Here is a tiny trained network, its code and every weight. The questions are about switching its units off for an input and a target symbol, where a switched-off unit gives its printed mean instead of its output.

import numpy as np


def w(rows, s, z=0):
    codes = np.array(rows[::2]) - 128.0
    scale = np.full(codes.shape[1], s)
    scale[-1] = z or s
    return codes * scale


def norm(h):
    return h / np.sqrt((h * h).mean(-1, keepdims=True) + 1e-5)


def f(y):
    return np.maximum(y, 0)


def softmax(a):
    e = np.exp(a - a.max(-1, keepdims=True))
    return e / e.sum(-1, keepdims=True)


def log_softmax(a):
    a = a - a.max(-1, keepdims=True)
    return a - np.log(np.exp(a).sum(-1, keepdims=True))


def net(x, mask):
    ids = ['Λγημξπψ'.index(c) for c in x.split()]
    T = len(ids)
    res = E[ids] + P[:T]
    u = 0
    for l in range(2):
        q, k, v = (norm(res) @ M[l].T for M in (Q, K, V))
        z = softmax(np.where(np.tri(T) > 0, q @ k.T / 3**0.5, -1e9)) @ v
        res = res + np.where(mask[u], z, O[l][:, -1]) @ O[l][:, :-1]
        u += 1
        y = f(norm(res) @ A[l][:, :-1].T + A[l][:, -1])
        res = res + np.where(mask[u : u + 4], y, B[l][:, -1]) @ B[l][:, :-1]
        u += 4
    return log_softmax(norm(res)[-1] @ U[:, :-1].T + U[:, -1])


Q, K, V, O, A, B = {}, {}, {}, {}, {}, {}
E = w([
[182,53,31,113,194,166,34,76,87],'Λ',
[214,143,129,218,124,166,177,149,133],'γ',
[96,195,165,107,219,140,206,134,150],'η',
[157,130,32,140,144,72,81,84,130],'μ',
[196,103,9,42,229,101,40,151,118],'ξ',
[225,228,62,2,68,166,118,66,140],'π',
[197,142,98,148,78,164,104,219,237],'ψ',
],0.0072)
P = w([
[115,104,196,174,115,99,202,94,78],'0',
[46,170,125,91,117,123,153,178,94],'1',
[189,89,147,102,172,97,60,104,185],'2',
[100,65,63,112,112,178,162,81,143],'3',
[88,194,87,97,101,116,130,204,140],'4',
[178,91,151,98,163,99,67,111,188],'5',
[96,63,73,108,123,176,163,93,143],'6',
[39,221,99,123,97,146,112,179,69],'7',
[175,92,160,100,168,103,65,104,180],'8',
[99,69,86,112,129,177,165,84,132],'9',
[42,230,93,121,113,151,83,182,2],'10',
[160,99,146,95,159,99,63,92,182],'11',
],0.0095)
Q[0] = w([
[214,190,220,167,193,81,2,83,225],'0.h1',
[63,69,203,124,160,160,139,6,209],'0.h1',
[40,185,145,154,35,36,71,221,72],'0.h1',
],0.0069)
K[0] = w([
[241,243,110,2,61,191,104,92,196],'0.h1',
[99,123,214,44,64,147,189,17,102],'0.h1',
[41,151,76,187,152,178,83,180,230],'0.h1',
],0.0073)
V[0] = w([
[34,22,156,183,140,139,95,165,132],'0.h1',
[78,163,220,102,67,138,130,127,105],'0.h1',
[69,124,110,253,221,118,96,172,169],'0.h1',
],0.0063)
O[0] = w([
[241,27,146,94,49,118,194,153,161,2],'0.h1',
[197,171,151,105,200,87,119,120,129,31],'0.h1',
[120,104,153,141,31,160,254,116,91,69],'0.h1',
],0.0077,0.0045)
A[0] = w([
[105,177,255,168,149,156,151,45,216,118],'0.n1',
[176,79,91,230,122,168,186,46,82,7],'0.n2',
[164,115,47,254,209,227,146,239,97,8],'0.n3',
[171,67,94,91,174,65,103,6,231,200],'0.n4',
],0.005,0.0019)
B[0] = w([
[56,94,46,168,52,101,28,109,78,151],'0.n1',
[153,135,79,47,170,149,97,170,197,177],'0.n2',
[1,186,158,225,128,155,122,14,72,182],'0.n3',
[62,191,254,245,98,119,211,141,169,253],'0.n4',
],0.0066,0.0052)
Q[1] = w([
[132,194,15,93,20,121,23,243,56],'1.h1',
[92,155,220,217,143,9,12,233,77],'1.h1',
[60,154,177,172,75,27,1,232,90],'1.h1',
],0.0055)
K[1] = w([
[33,194,46,61,86,254,162,160,133],'1.h1',
[35,219,236,138,151,174,27,99,189],'1.h1',
[11,195,177,123,124,203,31,105,204],'1.h1',
],0.0067)
V[1] = w([
[109,106,188,2,179,181,111,86,143],'1.h1',
[157,131,141,118,84,183,64,192,2],'1.h1',
[101,164,96,149,168,240,153,118,125],'1.h1',
],0.0075)
O[1] = w([
[63,139,181,81,157,197,147,37,159,1],'1.h1',
[128,172,135,243,75,127,45,115,204,16],'1.h1',
[216,120,125,141,143,253,124,149,65,236],'1.h1',
],0.0075,0.0046)
A[1] = w([
[132,110,87,104,88,72,86,109,138,100],'1.n1',
[137,149,198,158,73,89,184,106,83,31],'1.n2',
[80,176,188,139,147,129,87,147,118,100],'1.n3',
[147,8,171,120,118,134,138,56,167,2],'1.n4',
],0.011,0.0036)
B[1] = w([
[80,54,141,88,58,96,85,79,53,149],'1.n1',
[114,179,184,211,232,92,158,20,203,171],'1.n2',
[171,99,92,47,193,44,103,182,115,254],'1.n3',
[170,255,132,41,43,131,115,84,186,164],'1.n4',
],0.0089,0.0046)
U = w([
[127,26,133,161,123,205,90,53,122,234],'Λ',
[95,182,156,194,143,84,199,72,116,91],'γ',
[105,98,144,54,144,104,215,174,81,46],'η',
[62,134,103,133,40,22,110,114,77,47],'μ',
[148,129,65,95,197,92,54,117,174,21],'ξ',
[124,185,167,67,57,125,125,84,142,252],'π',
[254,105,140,165,114,111,137,201,137,138],'ψ',
],0.0076,0.0019)

Each question gives the input, a string of symbols that net reads in full, and the target symbol t.
The units are the heads (3 rows each of Q, K, V and O) and the neurons (one row each of A and B). Each row of codes is followed by its name. A weight is (code - 128) times the scale printed after its matrix; where a second scale follows, it is the last column's (O, A, B and U).
mask holds one flag per unit, layer by layer, with each layer's heads first. A switched-off unit (its flag False) gives its mean, the last column of its rows in O or B, instead of its output. The means were averaged over made-up inputs and are rounded, as every weight is.
A unit's drop is (log p(t) with every unit on - log p(t) with that unit switched off) / (log p(t) with every unit on - log p(t) with every unit switched off).
The circuit of an input: a set's keep is (log p(t) with only the set's units on - log p(t) with every unit switched off) / (log p(t) with every unit on - log p(t) with every unit switched off). Starting from all 10 units, units are removed one at a time, each time the one whose removal leaves the highest keep (on an exact tie, the one counted first), for as long as the keep stays at least 0.8.
units of the circuit, in order: the units of the circuit, biggest drop first
most important unit: the unit with the biggest drop
top k neurons in layer l: the k neurons of layer l with the biggest drops, biggest first
input ψ ξ μ Λ ψ μ, target γ: most important unit -> 0.n4
input μ γ ξ μ μ ξ π ψ ψ γ, target η: units of the circuit, in order -> (0.n2 0.h1 1.h1)
input ξ γ Λ ψ, target Λ: top 2 neurons in layer 0 -> (0.n3 0.n4)
input ξ γ ξ η, target Λ: units of the circuit, in order -> (0.h1 0.n4 1.h1)
input η μ ξ μ γ μ μ ψ ψ Λ, target γ: top 3 neurons in layer 0 -> (0.n4 0.n1 0.n3)
input γ γ ξ π, target ψ: units of the circuit, in order -> (0.h1 1.h1 0.n1)
input ξ ξ ξ π Λ ξ μ, target Λ: units of the circuit, in order -> (0.h1 1.h1)
input μ ξ μ η Λ π μ ψ, target ψ: units of the circuit, in order -> (1.h1 0.h1)
input ψ γ μ μ μ ψ π, target μ: units of the circuit, in order -> (0.n4 1.h1 0.h1 1.n1)
input γ μ μ Λ, target ψ: units of the circuit, in order -> (0.h1 1.h1 0.n4)
input ψ η ξ ψ ξ ξ μ μ γ π, target μ: units of the circuit, in order -> (0.n4 0.h1 1.h1 1.n1)
input μ ψ Λ ξ μ η ψ γ ξ Λ Λ Λ, target π: units of the circuit, in order -> (1.n4 0.h1)
input μ ξ μ μ π η μ γ ψ γ, target η: units of the circuit, in order -> (0.h1 0.n2 1.h1)
input Λ π μ η μ η γ Λ μ η, target π: units of the circuit, in order -> (0.h1 1.n4 1.h1 0.n2)
input ψ ξ μ η ψ μ μ, target μ: units of the circuit, in order -> (1.h1 0.n4 0.h1 1.n1)
input ξ μ η Λ η π γ, target Λ: top 3 neurons in layer 0 -> (0.n4 0.n3 0.n2)
input ψ γ ψ π γ μ μ, target μ: top 3 neurons in layer 0 -> (0.n4 0.n2 0.n1)
input Λ μ μ, target γ: top 2 neurons in layer 1 -> (1.n2 1.n3)
input ψ μ μ Λ, target μ: most important unit -> 1.h1
input μ γ μ μ, target η: top neuron in layer 0 -> (0.n2)
input γ ψ μ ψ μ γ μ, target ψ: top 2 neurons in layer 0 -> (0.n4 0.n2)
input ψ γ μ μ ξ Λ π ξ μ γ, target μ: top 3 neurons in layer 0 -> (0.n4 0.n3 0.n1)
input ξ μ ξ μ Λ Λ π, target Λ: top 2 neurons in layer 1 -> (1.n3 1.n4)
